In the rows, zero is written as 128.
Each row of numbers stands for one thing and depends on some of the facts below. Use the named rows to name the rest.

Some facts about the things:
sterem (Ψ a) (π k)
rovik (Ψ d) (π l)
madri (Ψ a) (π h)
grodrok (Ψ a) (χ dezaflor truzeru nubre legras tropluklel) (π g)
bibin (Ψ c) (χ demer) (π l)
gedur (Ψ c) (π i)
flogim (Ψ f) (π h)
repupe (Ψ a) (π h)
fisistu (Ψ a) (π h)
demer (Ψ e) (π g)
klutruza (Ψ b) (π l)
mefle (Ψ a) (π h)
ruguk (Ψ c) (π h)
bobis (Ψ a) (χ vuklam madri vodrul gigroser) (π h)
rona (Ψ f) (π l)
fleletrin (Ψ d) (π i)
risir (Ψ b) (π l)
pliristis (Ψ e) (π j)
kiliplir (Ψ a) (π h)
dezaflor (Ψ a) (π j)
drunos (Ψ b) (χ netrar kovam) (π g)
skaram (Ψ a) (π g)
guskul (Ψ e) (π i)
sobo (Ψ b) (χ dezaflor klibu fisistu tobram) (π h)
maska (Ψ e) (χ rastin lamen) (π g)
nutrak (Ψ a) (π k)
goro (Ψ b) (π j)
klegok (Ψ a) (π g)
debre (Ψ b) (π i)
sugru (Ψ e) (π l)
tropluklel (Ψ c) (π h)
plozos (Ψ f) (χ lutraluk fikudi) (π l)
nakluk (Ψ e) (π l)
mezik (Ψ f) (π h)
trafa (Ψ c) (π l)
tobram (Ψ e) (π l)
brobri (Ψ d) (π i)
flitofol (Ψ a) (π g)
skalel (Ψ a) (π j)
pupum (Ψ d) (π g)
bustupak (Ψ b) (χ peza rupir driklin nebifam) (π h)
fikudi (Ψ a) (π g)
bruzigom (Ψ e) (π h)
soklivel (Ψ c) (χ brufe bolan) (π l)
vodrul (Ψ a) (π h)
vuklam (Ψ a) (π g)
miklil (Ψ e) (π i)
rugrotel (Ψ b) (χ sterem kufes rifor stigra) (π k)
peza (Ψ e) (π j)
bolan (Ψ e) (π g)
rifor (Ψ d) (π h)
dribrun (Ψ a) (π h)
fetra (Ψ c) (χ larur debre figem fisa) (π g)
tobus (Ψ e) (χ tropluklel pupum dadras) (π k)
regudra (Ψ a) (χ nanu fleletrin) (π l)
flonik (Ψ c) (χ staflar flanam brugron lutraluk) (π i)
bremipam (Ψ b) (π j)
flaflor (Ψ c) (χ sitros) (π i)
tobri (Ψ a) (π l)
tafak (Ψ c) (π l)
domom (Ψ b) (π j)
sibro (Ψ b) (χ nutrak kovam) (π j)
kloste (Ψ f) (π h)
driste (Ψ b) (χ flogim figem rastin) (π i)
plavas (Ψ b) (χ rupir groko) (π i)
troken (Ψ f) (π g)
skiruk (Ψ a) (π i)
gigroser (Ψ f) (π h)
traklu (Ψ a) (χ skiruk mefle brugron) (π k)
driklin (Ψ f) (π g)
zopler (Ψ e) (π i)
trigi (Ψ a) (χ kufes trenun risir) (π j)
kenazol (Ψ b) (π l)
trenun (Ψ b) (π l)
fisa (Ψ b) (π h)
drudril (Ψ d) (χ getus risir troken skidrazam) (π g)
klibu (Ψ f) (π g)
triboskil (Ψ f) (χ trubar gigroser) (π h)
staflar (Ψ a) (π h)
nebifam (Ψ a) (π i)
getus (Ψ b) (π j)
nanu (Ψ f) (π g)
zanira (Ψ b) (χ skodil giror) (π k)
ketros (Ψ d) (χ zopler fisa gigroser) (π h)
dadras (Ψ c) (π h)
muvam (Ψ e) (π g)
trubar (Ψ f) (π l)
larur (Ψ d) (π i)
vistumin (Ψ a) (π j)
stafloden (Ψ a) (π l)
stedil (Ψ b) (χ skodil figem) (π j)
lobel (Ψ a) (χ ruvus tobri flitofol repupe mezik skaram lamen) (π g)
trevu (Ψ b) (π h)
nubre (Ψ c) (π g)
tredim (Ψ e) (χ skiruk) (π h)
kovam (Ψ d) (π i)
flodros (Ψ e) (π l)
gitrer (Ψ a) (χ netrar brobri triklak bremipam fleletrin) (π k)
skodil (Ψ a) (π l)
boflo (Ψ d) (π j)
klustam (Ψ c) (π k)
kufes (Ψ e) (π l)
boflebo (Ψ f) (χ skodil stafloden) (π g)
gromes (Ψ f) (π g)
zupestor (Ψ c) (π j)
mavu (Ψ a) (χ trafa dratrastas gedur kenazol) (π g)
stigra (Ψ a) (π h)
stalal (Ψ a) (χ nakluk dufor) (π l)
flimitos (Ψ a) (π i)
trosel (Ψ b) (π k)
peror (Ψ a) (χ trenun domom trevu) (π i)
truzeru (Ψ b) (π j)
triklak (Ψ b) (π l)
sosak (Ψ a) (χ flodros trevu) (π l)
koskul (Ψ a) (χ dezaflor dadras) (π g)
droveri (Ψ c) (χ vistumin guskul groko) (π i)
sobas (Ψ e) (χ tobri domom rona pliristis fleletrin) (π h)
groko (Ψ b) (π h)
giror (Ψ a) (π i)
zomam (Ψ a) (χ legras trubar) (π h)
skidrazam (Ψ c) (π h)
gubin (Ψ a) (χ gigroser) (π g)
legras (Ψ b) (π h)
rastin (Ψ d) (π h)
fegifu (Ψ a) (π k)
netrar (Ψ a) (π h)
brugron (Ψ d) (π g)
breka (Ψ a) (χ ruguk skidrazam) (π g)
gobesa (Ψ b) (π i)
lamen (Ψ c) (π h)
brebri (Ψ b) (π h)
rupir (Ψ a) (π g)
figem (Ψ a) (π h)
sedur (Ψ c) (χ triklak gedur fikudi) (π k)
dratrastas (Ψ a) (π i)
skuflim (Ψ c) (π h)
dufor (Ψ c) (π g)
tonil (Ψ e) (π j)
sovem (Ψ f) (π j)
brufe (Ψ c) (π k)
flanam (Ψ a) (π k)
klefil (Ψ d) (χ dribrun) (π i)
ruvus (Ψ b) (π k)
sitros (Ψ d) (π g)
lutraluk (Ψ a) (π i)
gagris (Ψ a) (χ risir gigroser) (π k)

Some things and their rows:
[102 115  77 149 177 145 110 128 129 107 169 150 119  84 176 153 178  63
 157 185 135  99  99 219 145 139  25 124]: zomam
[133 236  86 142 166 175 145 155 124  37  54 139  65  84 210 134 205 166
  45 151  93  72 171  76  61 113 168 139]: gagris
[116 130 116 124 133 168 149 143 114 134 124 139 118  88 137 130 152  97
 134 143 140  88 122 126 138 122 107  84]: plavas
[124 121 116 136 106 145 166 137 119 126 103 110 109  94 145 129 146  88
 134 160 136  76  97 125 127 113 124  96]: tredim
[177 176 111  53 125 150  91 146 133 155  82 147  72 103  74 124 172 199
 161 211 104  88 120  78 123 119 208 114]: stedil
[126 171  86 165 134 155 128 138 136  92 107 119  58 105 199 118 221  86
 111 179 135  72 143 140 105 116 122 164]: ketros
[143 116 131 110 141 153 154 114 133 108 124 119 118 129 138 121 150  97
 127 111 176 116 108 119 114 105 118 130]: brugron
[152 122 124 112 144 145 146 118 135 108 121 120 107 125 138 118 147 108
 123 110 161 114 112 125 111 108 116 149]: rifor
[165 149 135 103 143 122 143 132 123 108 104 125 103 117 120 141 127 143
 106 110 133 120 138  95 105 129 144 128]: ruvus
[159 136 130 140 102 153 164 115 128 119 150 130 107 115 112 121 150 132
 135  94 116 130 153 137 139 139  96  84]: nanu
[156 139 121 116 185 146 144 123 132  98 136 147 121 114 128 154 132 127
 124 106 151 136 110 151 108 135 103 121]: fegifu
[164 152 128  61 139 135 136 119 131 106  84 116  93 131 115 128 155 160
 101 128 137 107 133  66  90 103 177 151]: rastin
[153 167 131  88 185 142 145 135 129  87 106 143 125 117 127 144 127 149
  99 105 149 123 119 100  91 130 132 121]: vistumin
[160 137 131 118 120 129 136 126 121 119 130 128 103 112 119 134 155 138
 119 100 128 111 157 114 119 126 117 110]: klustam
[142 139 118 114 190 161 157 129 126  97 134 149 137 112 132 139 125 122
 119 101 160 125 100 132 124 130 107  94]: lutraluk
[148 142 138 121 113 133 144 116 123 120 128 121  98 123 123 126 149 135
 112 109 128 124 148 101 122 131 116 112]: dufor
[152 157 134 120 105 137 155 117 122 111 130 132 102 120 105 130 151 154
 113 100 109 131 164 113 123 146 113 101]: driklin

Rows to name:
No name comes twice in this set of rows, the named rows included.
[126 187  76 171 172 158 136 138 139  68 117 141  77 101 189 130 198 114
 108 168 127  98 128 164 109 134  94 138] : bobis
[119 210  69 180 169 167 134 144 137  49 103 138  63  96 216 125 223 117
  89 186 121  84 150 147 102 152 113 141] : gubin
[186 138  80  69 176 150  88 126 148 149 138 166 110 135  76 144 145 187
 195 192 147 135 107 148 132 139 182 132] : skodil
[188 179 109  57 167 140 110 111 146 104  92 149  90 120  79 141 154 206
 137 160 118 124 103 104  99 133 178 137] : figem

The same things again, as new rows of numbers:
Known rows:
[121 149 104 138  59 131 108 196 176  81 143 150  92 101 153  97 121 131
  55 133 119 143 142 130  96 110 111 168 136 143 104 121 157 181  61 109]: gedur
[139 136  97 133  64 129 115 185 173  78 121 152 112 122 168 118 127 104
  54 132  86 139 138 138 101 118 116 167 129 142 117 165 154 165  77 154]: nebifam
[121 121 141 154  82 142 152 128 190  49 101 169  95 170 145 151 140  75
 101 136  82  98 183 131 130 120 157 163 155 145 135 132  91 161 128 157]: driste
[142 144 101 118  86 138 138 181 154  65 137 150 148  98 173 102 118 117
  92  72 124 132 132 147  97 143 106 160 143 137  91 156 146 150  97 148]: stigra
[148 121 102 150  58 111 109 171 155  76 135 143 133 154 155 102 139  98
  95 128  98 144 162 133 121 128 133 175 122 145  95 140 126 150  83 139]: sitros
[119 149 151 131  94 122 149 149 183  56 138 163 137 134 140  97 129 146
  93 131 139 142 177 144 153 150 156 169 129 140  85 124 148 151  74 101]: triklak
[141  97  92 140  85 152 127 135 164  76 116 150 136 118 187 127 114  90
  92  76  85 135 135 144  98 114 111 153 156 126 120 164  95 157 120 164]: gubin
[111 128  98 137  94 157 141 142 187  46 117 146 102 101 151  93 115  76
 105  77 121 120 145 124  86 110 107 149 162 130 102 122 105 178 123 168]: peror
[112 149 150 130  93 149 151 138 152  52 138 182 151 118 145 100 164 148
 110 114 138 137 189 157 148 147 137 175 121 137  90 114 117 165 110 110]: domom
[137 137 101 151  90 154 151 135 149  94 142 179 145 127 182 103 124 142
  73  78 144 134 173 128 135 141 110 167 112 104  92 110  99 145 118 129]: troken
[150 129  95 158  69 136 139 129 184 105 132 178  92 172 178 134 156 143
  62 121 112 146 164 125 142 140 147 152 115 120 141 148 115 139  76 125]: klibu
[145 108 132 157  98 128 146 164 197 100  98 190  85 170 168 131 133 126
 113 105 116 141 137 130 147 133 153 128 158 133 141 161  86 133 114 136]: sobo
[118 127 109 154  83 145 136 183 179  83 134 151  94 114 173 113 155 107
  84 102  81 134 145 137 102 119 115 150 152 148 136 120 153 169  81 169]: zupestor
[108 109 110 134  89 142 126 181 202  68 102 147  91 104 152 102 114  89
  52 111  96 145 141 126 100 107 128 140 165 140 153 165 141 164  97 149]: traklu
[136 146  99 137  64 138 105 186 172  78 133 146 115 109 161 108 122 129
  53 130 108 140 139 133 100 117 124 166 118 142 106 173 154 169  65 128]: skiruk
[121 117 106 144  88 144 139 172 179  73 116 150 100 113 169 105 147 101
  99 103  88 143 145 144  95 117 125 154 152 157 126 151 151 179  86 160]: skalel
[146 136  97 121  75 144 141 181 155  70 130 154 152 118 188 125 131 120
  82  74  93 130 134 156 101 142 109 161 137 142  88 164 125 144 102 163]: vodrul

Name these rows:
No name comes twice in this set of rows, the named rows included.
[151  95 105 152  51 110 102 182 179 103 122 150 123 161 185 118 148 113
  89 119  86 144 150 146 135 131 144 174 117 143 130 176 141 134  79 144] : pupum
[125  94 104 156  89 140 123 135 179  69 129 150 118 114 161  92 112  78
 112  79 130 146 151 126 101 116 108 167 171 113 101 118  96 137 127 169] : drudril
[152 112  99 155  47 134  97 189 188 110 135 153 107 160 185 139 139 128
  61 111  84 145 134 137 110 111 116 168 122 142 143 155 153 147  67 164] : nubre
[121 106 113 164  83 141 153 136 185  95  97 164  83 169 156 151 139 110
  84 128  71  99 184 116 126 124 149 145 145 142 145 121  94 167 131 155] : boflebo
[121 116  98 145  87 151 121 149 181  64 123 150 111 112 172 102 117  80
 102  79 116 136 133 131 101 109 117 145 164 126 115 146 101 157 127 172] : breka
[151 144 109 134  66 139 153 132 147  90 142 189 153 127 185 138 173 142
  69  79 131 119 152 154 153 150 102 170 110 105  92 135  92 131 100 123] : gigroser
[142 143 134 138  44 107 151 172 149  56 111 149 150 143 153 142 163  87
  96 134  82  97 166 136 156 149 139 179 119 154  94 140 120 157  96 143] : rastin
[148 147 152 137  81 128 148 165 167  86 122 188 147 162 153 110 153 148
  94 129 129 143 147 142 155 149 163 169 119 145 105 146 132 134  84  96] : groko
[129  91 104 148  77 144 138 170 207 105  98 164  87 167 174 143 141 114
  53 113  86 143 147 137 106 124 141 136 162 122 144 146 100 133 105 151] : tobus
[143 101 120 140  48 110 150 158 150  49 103 151 151 153 162 147 154  82
  74 123  80 128 174 147 127 137 111 180 121 147 100 151  98 148 113 152] : larur
[130 112 108 142  87 136 156 145 191 100 105 191 118 144 188 134 147 138
  91  74 119 124 140 128 129 146 120 137 151 112 147 115  95 133 121 134] : triboskil
[139 132  92 159  45 144 112 177 154  88 143 153 115 135 180 119 128 110
  79 122  86 131 132 133 109 119 117 170 137 143 113 117 144 170  67 165] : dufor
[116 152 145 148  78 117 161 142 157  67 133 166 138 126 149 135 165 142
  64 131  81  97 177 117 157 145 145 163 122 146  97 113 109 175  93  98] : mezik
[132 132 118 143  64 108 135 183 191  71 119 145 131 136 152 104 145  88
  91 110  90 144 156 145 126 136 138 163 151 147 110 139 107 135  87 133] : rovik

Now the same things, written a new way:
Some rows with their names:
[133 141 134 133  78 217 144 166 159 130  61 116 160 188  94 121 106 150
 150 111 122 119 138 147  77 124 119]: sibro
[168 172 145 152 168 138 127 121 172 155 186 143 154  51 157 148  93 155
 148 114 120 150  86 119 120 116 127]: netrar
[130 122 117 135 118 112 106  93  72 150 106 153 121  88 127 144 136 148
 123 127 131 133 130 108  97 145  95]: guskul
[175 160 133 116 147 168 127 119 163 145 186 144 125  47 115 155 110 149
 146 128 121 130 114 128 110 114 115]: mefle
[121  81 124 103  85  89 127  93 140 125 171 136 108 131  98 155 161 150
 124 118 111 143 149 157  89 117  90]: legras
[114  88 112 149 169  62  98 122  76 159 120 150 108 122 102 130 108 134
  99 151 129 151 151 129 106 147  92]: zopler
[115 163  86 144 171  97 109 134  94 141 200 132 109  60 107 108 101 114
 129 160 135 144 146 124 155 123 111]: sterem
[106 155  82 168 176  60  95 116  87 115 137 116 111 115 126 130  87 128
 131 114 116 151 156 162 115 113 114]: risir
[115 138  87 124  87 107 132 110  98 150 113 110 133 165 110 125 160 135
 144 120 134 141 155 137 100 123 100]: gobesa
[123 162  90 125 101 133 145 109 132 158 171 147 124 105 118 102 136 114
 113 146 118 112 105 117 180 125 120]: klegok
[148 163 132 142  73 198 130 147  89  86  35  93 160 185 134  94 168 119
 152 128 154  96 157  99  81 121 136]: sedur
[122 129 128 107  89 207 141 160 145 152  68 150 125  97 124  96  90 108
 149 143 128 107 119 116 147 137 128]: stalal
[111 160 156 115 163  85 134 178 176  67  54  81 122 202 119  86 160  97
  93 172 115  94 158 151 150 122 184]: drudril
[124  85 122 142  97 149 132 116  67 146  63 157 112 142 153 122  88 134
 140 115 129 126 131 121  97 140  93]: sugru
[123 111 163 158 105 159 139 164 124 171  48 155 161 172 131  99  88 151
 157 161 139 114 100  96  85 135 103]: sobas
[108  78 155 140  85  82 144 147 126 133  60 113 154 189 100  89 159 102
 115 124 121 118 155 130 153 167 143]: fetra
[115 146 155  97 167 139 140 159 154  63  44  84 131 186 161 111 160 107
 112 140 143 109 141 124 118 126 184]: klefil

Which thing is each row?
No name comes twice in this set of rows, the named rows included.
[185 166 147 103  95 214 144 158 157  81  62 122 132  82 172 100  93 110
 150 141 130  92 118 101 137 124 174] : plozos
[187 168  85 151 113 152 130  81  97 134 184 141 123  56 169 132 131 139
 135 125 122 117  93 109 179 115 122] : fikudi
[114 100 131 125  97 195 151 153 173 165  85 144 168 172 152  94 126 109
 146 152 150 122  70 104 181 156 165] : lobel
[122  68 134  93  89 172 139 168 173 150 103 152 124 111  97 115 124 108
 143 167 112  98 129 142 121 133 106] : zomam
[110  83 149 123  92 143 142 165 178 160  72 134 156 187  81 115 123 143
 145 113 132 148 131 155  91 158 124] : stedil
[105 135 141 159 193 150 143  85 123 158 201 142 136  59 176 119  83 136
 147 107 159 153  81 114 175 120 157] : tobri
[121 105 115 134 106  91 120 118  83 161  78 151 122 120 128 129 132 146
 132 150 134 119 135 112 100 149  94] : miklil
[127 155 149 148 213 165 137 127 152 106 174 115 131  69 184 116  85 120
 143 113 158 149  85 103 185 118 170] : rona
[147 148  84 131 104 107 131  88 107 144 201 152 109  65 135 138 148 126
 102 122 115 130 100 117 178 121 116] : rupir
[118 160 155 119 216  69  99 164 181  67 125  96 109 164 154 150 153 120
  81 120 115 136 153 163 104 115 188] : rifor

